-2.62  5.01  4.19 -2.94 -3.53  3.83 -3.44 -0.36  0.12 -3.45 -2.41  1.25 -1.45  3.36  3.56 -1.28
-2.83 -1.49  2.20 -1.99 -5.05  1.39  1.82 -1.15 -2.28 -2.83 -4.02 -1.59 -0.36 -0.57  0.34  1.04
 0.29  3.70 -1.87  0.63 -3.55 -0.86 -0.63 -2.62 -0.19  0.11 -3.68  1.15  1.79  1.15  1.97 -0.79
 1.14  1.98  0.73  0.44  3.68  3.54  3.87  2.19 -0.94 -4.18  2.74 -1.62  0.54 -2.72 -1.38  1.82
-2.56 -2.95 -0.12 -2.73  3.58  2.70 -1.98  2.90 -2.89 -0.33  3.20 -3.46 -1.30 -4.55 -0.64 -2.18
:
-2.83 -1.49  2.20 -1.99 -5.05  1.39  1.82 -1.15 -2.28 -2.83 -4.02 -1.59 -0.36 -0.57  0.34  1.04
 1.14  1.98  0.73  0.44  3.68  3.54  3.87  2.19 -0.94 -4.18  2.74 -1.62  0.54 -2.72 -1.38  1.82

 3.33 -1.78 -4.31  4.20
-1.81  1.49 -0.69 -3.60
:
-1.81  1.49 -0.69 -3.60

 0.92 -0.80  0.85 -2.58  1.78  0.69
 3.91  0.29 -1.63 -1.16 -0.23  2.14
-2.31  0.08  1.74 -0.83  0.62 -0.27
-0.97  3.11 -0.63  0.11  1.63  4.50
 0.66 -0.07  2.23 -3.33  2.27  1.14
-1.43 -0.04 -2.95 -4.19  2.17  0.90
 0.06 -1.77  2.61 -1.36  1.89 -1.49
-0.47 -4.13  1.58  1.95 -3.03 -1.36
 3.98 -0.51  0.07 -0.33 -1.87  2.86
-1.79 -0.78  2.31 -0.88  0.87 -1.09
:
 3.91  0.29 -1.63 -1.16 -0.23  2.14
-0.97  3.11 -0.63  0.11  1.63  4.50
-1.43 -0.04 -2.95 -4.19  2.17  0.90
-0.47 -4.13  1.58  1.95 -3.03 -1.36
-1.79 -0.78  2.31 -0.88  0.87 -1.09

-0.85  0.53 -0.56 -0.08  0.05  0.06
 1.80  0.90 -0.63 -0.17  0.10  0.37
 2.57 -1.02  0.41 -0.25  0.24 -0.56
-0.46 -0.74  0.34  0.72 -0.20 -0.36
-1.86 -0.75  1.39  0.32 -0.75 -0.36
 4.08 -1.89  0.79 -0.41  0.20 -0.19
 0.00  0.39 -0.64 -0.07 -0.34 -0.34
-0.24  0.02 -0.75 -0.04 -0.06 -0.87
-4.90 -0.28 -0.81  0.65 -0.46  0.47
:
 1.80  0.90 -0.63 -0.17  0.10  0.37
-0.46 -0.74  0.34  0.72 -0.20 -0.36
 4.08 -1.89  0.79 -0.41  0.20 -0.19
-0.24  0.02 -0.75 -0.04 -0.06 -0.87

 2.71  4.37
-4.84 -4.08
 3.86  5.15
 2.57  1.91
-0.31  2.69
 3.29  0.02
-5.81 -4.75
-2.30 -1.43
:
-4.84 -4.08
 2.57  1.91
 3.29  0.02
-2.30 -1.43

-1.72  5.94 -1.32 -2.61  0.64  1.26  3.77  1.09  0.97 -0.74  0.01
 3.14 -2.70 -0.09  0.51 -1.07  1.06 -0.86  1.83  0.60 -0.11 -1.61
-2.46 -1.43  1.70 -0.73  1.84 -0.98 -0.64  0.09  1.17  1.10 -1.85
 0.18  4.27 -1.57  1.23 -2.34 -0.54 -0.85  2.87  0.27 -0.71  3.13
-1.72 -2.55  0.28  2.26 -0.69 -0.36  0.30  1.06  4.79 -4.40 -0.62
-2.21  0.32  0.76 -1.45  0.67 -1.12 -0.16 -0.13  0.87  0.22 -2.78
 1.63 -1.91 -0.34 -0.50  0.03 -0.37  0.33  0.03 -1.21 -0.14  0.46
:
 3.14 -2.70 -0.09  0.51 -1.07  1.06 -0.86  1.83  0.60 -0.11 -1.61
 0.18  4.27 -1.57  1.23 -2.34 -0.54 -0.85  2.87  0.27 -0.71  3.13
-2.21  0.32  0.76 -1.45  0.67 -1.12 -0.16 -0.13  0.87  0.22 -2.78

 0.40 -4.29 -1.50  1.77 -1.79  1.18
 1.42 -1.19  0.70  1.30 -1.32 -0.31
 0.88 -2.83 -0.72  3.84 -0.15 -2.37
 0.32 -2.58  0.56  3.70 -1.10 -1.32
 0.17 -5.60 -2.91  2.14 -1.68  1.33
-1.04 -0.74 -1.04 -0.15 -0.10 -1.08
-1.27 -2.42  0.24  1.57 -1.83  0.55
-2.45 -2.37 -0.62  1.91 -1.12 -1.54
-0.24 -2.92  0.82  3.39 -2.05 -0.60
 1.23  0.82  0.46  0.33  0.91  1.02
:
 1.42 -1.19  0.70  1.30 -1.32 -0.31
 0.32 -2.58  0.56  3.70 -1.10 -1.32
-1.04 -0.74 -1.04 -0.15 -0.10 -1.08
-2.45 -2.37 -0.62  1.91 -1.12 -1.54
 1.23  0.82  0.46  0.33  0.91  1.02
